Below is a small trained network, with its code and all its weights. Each question gives an input and a class and asks what happens when units are switched off, that is, made to give their printed mean instead of their output.

import numpy as np


def w(rows, s, z=0):
    codes = np.array(rows[::2]) - 128.0
    scale = np.full(codes.shape[1], s)
    scale[-1] = z or s
    return codes * scale


def f(y):
    return y / 2 * (1 + np.tanh(0.7978845608 * (y + 0.044715 * y**3)))


def log_softmax(a):
    a = a - a.max(-1, keepdims=True)
    return a - np.log(np.exp(a).sum(-1, keepdims=True))


def net(x, mask):
    res = np.array(x, float).reshape(1, 5) / 4 @ E
    y = f(res @ A[0][:, :-1].T + A[0][:, -1])
    res = res + np.where(mask, y, B[0][:, -1]) @ B[0][:, :-1]
    return log_softmax(res[-1] @ U[:, :-1].T + U[:, -1])


A, B = {}, {}
E = w([
[129,127,129,130,124,127,131,127,139,127,126,130],'x0',
[70,143,41,202,188,79,191,102,153,184,61,165],'x1',
[154,72,154,80,200,197,202,56,168,50,56,107],'x2',
[100,89,211,145,83,142,197,60,28,185,128,198],'x3',
[3,249,93,41,121,205,66,82,131,98,123,222],'x4',
],0.0064)
A[0] = w([
[127,54,254,165,67,125,201,38,20,210,143,204,25],'n1',
[97,146,61,189,177,83,182,110,144,178,62,159,7],'n2',
[222,35,160,200,141,55,175,180,115,158,139,51,47],'n3',
[132,167,106,196,45,45,78,223,90,223,210,120,97],'n4',
[91,200,101,153,43,79,69,192,103,190,188,162,110],'n5',
[212,101,237,65,41,171,78,167,88,68,215,83,78],'n6',
[125,159,108,193,51,47,67,207,100,230,209,123,84],'n7',
[219,33,156,201,133,59,169,170,121,168,138,52,80],'n8',
[96,137,22,224,199,56,201,107,135,201,45,158,69],'n9',
[85,137,26,223,204,51,203,107,139,205,41,165,68],'n10',
[223,38,150,198,136,60,169,172,123,159,136,59,106],'n11',
[195,149,17,114,208,89,36,240,243,39,155,20,48],'n12',
[122,165,104,191,46,57,80,215,91,204,197,125,9],'n13',
[201,104,232,64,47,161,85,161,96,69,208,89,98],'n14',
[194,40,169,108,223,205,214,46,177,40,36,53,18],'n15',
],0.0043,0.0018)
B[0] = w([
[150,181,113,230,31,123,215,238,36,183,2,68,238],'n1',
[127,117,143,128,115,115,103,114,142,146,189,84,176],'n2',
[42,214,43,58,118,211,81,93,98,118,160,206,227],'n3',
[174,78,159,102,208,91,177,98,126,64,73,166,226],'n4',
[149,100,131,78,204,111,156,90,124,66,95,186,206],'n5',
[131,81,174,160,105,107,62,90,211,173,225,61,215],'n6',
[182,80,166,100,206,86,178,102,132,60,68,173,219],'n7',
[43,215,48,56,120,199,82,94,91,117,166,201,229],'n8',
[141,72,185,146,89,103,44,95,205,175,231,50,227],'n9',
[137,76,187,149,90,108,40,91,221,181,239,54,233],'n10',
[38,208,52,55,134,210,80,87,95,122,167,200,229],'n11',
[136,188,121,236,12,139,217,242,10,188,4,77,254],'n12',
[172,92,153,103,192,97,166,112,136,82,74,160,198],'n13',
[135,80,167,160,103,101,62,93,215,181,224,54,207],'n14',
[192,70,162,101,220,64,197,112,122,50,51,192,244],'n15',
],0.0054,0.0052)
U = w([
[30,254,77,44,137,199,73,82,117,107,156,201,250],'0',
[210,44,150,106,237,86,185,105,132,41,93,160,110],'1',
[152,52,163,167,96,103,54,100,193,187,211,32,121],'2',
[151,187,121,229,33,130,203,224,72,173,58,76,16],'3',
],0.0093,0.0015)

Each question gives the input, the list of numbers given to net, and the class t.
The units are the neurons (one row each of A and B). Each row of codes is followed by its name. A weight is (code - 128) times the scale printed after its matrix; where a second scale follows, it is the last column's (A, B and U).
mask holds one flag per neuron, in row order. A switched-off neuron (its flag False) gives its mean, the last column of its row in B, instead of its output. The means were averaged over made-up inputs and are rounded, as every weight is.
A unit's drop is (log p(t) with every unit on - log p(t) with that unit switched off) / (log p(t) with every unit on - log p(t) with every unit switched off).
The circuit of an input: a set's keep is (log p(t) with only the set's units on - log p(t) with every unit switched off) / (log p(t) with every unit on - log p(t) with every unit switched off). Starting from the 12 units with the biggest drops (on a tie, the unit counted first), units are removed one at a time, each time the one whose removal leaves the highest keep (on an exact tie, the one counted first), for as long as the keep stays at least 0.8.
units of the circuit, in order: the units of the circuit, biggest drop first
top k neurons: the k neurons with the biggest drops, biggest first
drop of u: that unit's drop, to one decimal
input [-2,8,-7,8,2], class 2: top 3 neurons => n10; n9; n12
input [-2,4,2,-4,-3], class 2: units of the circuit, in order => n9
input [-5,-1,8,-6,4], class 1: top 2 neurons => n15; n1
input [4,8,-6,7,0], class 2: top 3 neurons => n10; n9; n12
input [-5,-8,6,-5,-6], class 2: top 2 neurons => n6; n14
input [-4,-6,-7,-8,1], class 3: top 2 neurons => n12; n15
input [1,1,-6,7,4], class 3: top 2 neurons => n1; n15
input [4,7,5,3,-8], class 0: drop of n11 => 0.3
input [2,1,-3,8,7], class 3: drop of n11 => 0.2
input [-2,-7,1,-3,-7], class 0: drop of n9 => 0.1
input [-5,3,-7,7,2], class 1: drop of n4 => 0.2
